Here is a tiny trained network, its code and every weight. The questions are about switching its units off for an input and a class, where a switched-off unit gives its printed mean instead of its output.

import numpy as np


def w(rows, s, z=0):
    codes = np.array(rows[::2]) - 128.0
    scale = np.full(codes.shape[1], s)
    scale[-1] = z or s
    return codes * scale


def norm(h):
    return h / np.sqrt((h * h).mean(-1, keepdims=True) + 1e-5)


def f(y):
    return np.maximum(y, 0)


def log_softmax(a):
    a = a - a.max(-1, keepdims=True)
    return a - np.log(np.exp(a).sum(-1, keepdims=True))


def net(x, mask):
    res = np.array(x, float).reshape(1, 8) / 4 @ E
    u = 0
    for l in range(3):
        y = f(norm(res) @ A[l][:, :-1].T + A[l][:, -1])
        res = res + np.where(mask[u : u + 3], y, B[l][:, -1]) @ B[l][:, :-1]
        u += 3
    return log_softmax(norm(res)[-1] @ U[:, :-1].T + U[:, -1])


A, B = {}, {}
E = w([
[144,48,51,124,191,70,154,78],'x0',
[145,131,166,116,186,96,175,155],'x1',
[119,152,130,109,146,144,118,110],'x2',
[58,147,175,117,119,200,87,188],'x3',
[185,206,95,56,38,163,93,74],'x4',
[122,94,190,205,145,169,243,192],'x5',
[79,101,171,82,129,133,95,250],'x6',
[158,229,134,112,113,73,79,84],'x7',
],0.0026)
A[0] = w([
[8,138,141,133,184,34,130,252,23],'L0N0',
[44,198,139,202,242,51,89,81,3],'L0N1',
[216,198,95,106,96,76,32,71,181],'L0N2',
],0.0031,0.0025)
B[0] = w([
[154,141,118,129,103,183,161,2,179],'L0N0',
[194,194,235,210,215,36,10,22,152],'L0N1',
[86,102,161,164,153,187,216,179,252],'L0N2',
],0.0038)
A[1] = w([
[39,13,3,65,113,90,42,150,3],'L1N0',
[91,142,165,206,246,40,25,70,59],'L1N1',
[231,146,142,60,159,47,175,165,11],'L1N2',
],0.0042,0.003)
B[1] = w([
[27,33,53,57,3,49,83,172,216],'L1N0',
[84,179,177,203,168,49,52,65,255],'L1N1',
[209,212,130,42,188,48,224,195,161],'L1N2',
],0.0059,0.0025)
A[2] = w([
[78,195,97,124,49,91,206,41,121],'L2N0',
[110,212,2,63,105,242,86,25,2],'L2N1',
[223,178,118,17,187,9,212,184,30],'L2N2',
],0.0037,0.0033)
B[2] = w([
[206,26,65,124,79,114,112,105,251],'L2N0',
[166,207,84,23,197,228,31,24,220],'L2N1',
[232,217,49,68,254,63,178,249,228],'L2N2',
],0.0046,0.0018)
U = w([
[192,235,37,16,55,250,29,7,141],'0',
[26,242,236,85,20,250,22,224,186],'1',
[234,95,36,232,36,139,232,50,1],'2',
[248,234,54,22,232,30,229,223,94],'3',
[23,207,233,253,232,25,16,30,213],'4',
[26,7,240,237,232,230,236,221,112],'5',
[7,16,22,31,6,44,28,185,178],'6',
],0.0048,0.0032)

Each question gives the input, the list of numbers given to net, and the class t.
The units are the neurons (one row each of A and B). Each row of codes is followed by its name. A weight is (code - 128) times the scale printed after its matrix; where a second scale follows, it is the last column's (A, B and U).
mask holds one flag per neuron, layer by layer. A switched-off neuron (its flag False) gives its mean, the last column of its row in B, instead of its output. The means were averaged over made-up inputs and are rounded, as every weight is.
A unit's drop is (log p(t) with every unit on - log p(t) with that unit switched off) / (log p(t) with every unit on - log p(t) with every unit switched off).
The circuit of an input: a set's keep is (log p(t) with only the set's units on - log p(t) with every unit switched off) / (log p(t) with every unit on - log p(t) with every unit switched off). Starting from all 9 units, units are removed one at a time, each time the one whose removal leaves the highest keep (on an exact tie, the one counted first), for as long as the keep stays at least 0.8.
circuit, biggest first: the units of the circuit, biggest drop first
most important unit: the unit with the biggest drop
k most important neurons: the k neurons with the biggest drops, biggest first
k most important neurons of layer l: the k neurons of layer l with the biggest drops, biggest first
drop of u: that unit's drop, to one decimal
input [0,7,4,-5,7,2,-6,3], class 3: most important unit => L2N2
input [3,6,7,3,-6,3,5,2], class 4: 4 most important neurons => L0N2, L1N1, L0N1, L0N0
input [7,7,3,7,-6,2,3,3], class 4: circuit, biggest first => L1N1, L0N1
input [4,6,-1,-4,2,-8,-1,8], class 3: 2 most important neurons => L1N2, L2N2
input [-7,5,-5,-5,5,0,2,-7], class 3: circuit, biggest first => L0N2, L2N2, L1N2
input [6,5,-3,-1,0,2,0,-5], class 3: 2 most important neurons => L0N2, L2N2
input [7,-4,2,-4,-7,4,7,4], class 4: 2 most important neurons => L1N1, L0N2
input [2,8,-8,-7,-4,7,1,-3], class 3: 2 most important neurons of layer 1 => L1N2, L1N1
input [8,-7,0,0,4,-3,-1,-1], class 6: 2 most important neurons => L1N0, L0N0
input [0,7,-1,0,2,-4,-8,5], class 3: 2 most important neurons of layer 0 => L0N0, L0N2
input [-2,8,2,-1,0,7,-8,3], class 3: drop of L0N0 => 0.1
input [-7,7,1,-6,-3,-5,8,4], class 3: drop of L1N2 => 0.1
input [2,7,-7,-4,8,-4,-5,0], class 3: drop of L2N0 => 0.0
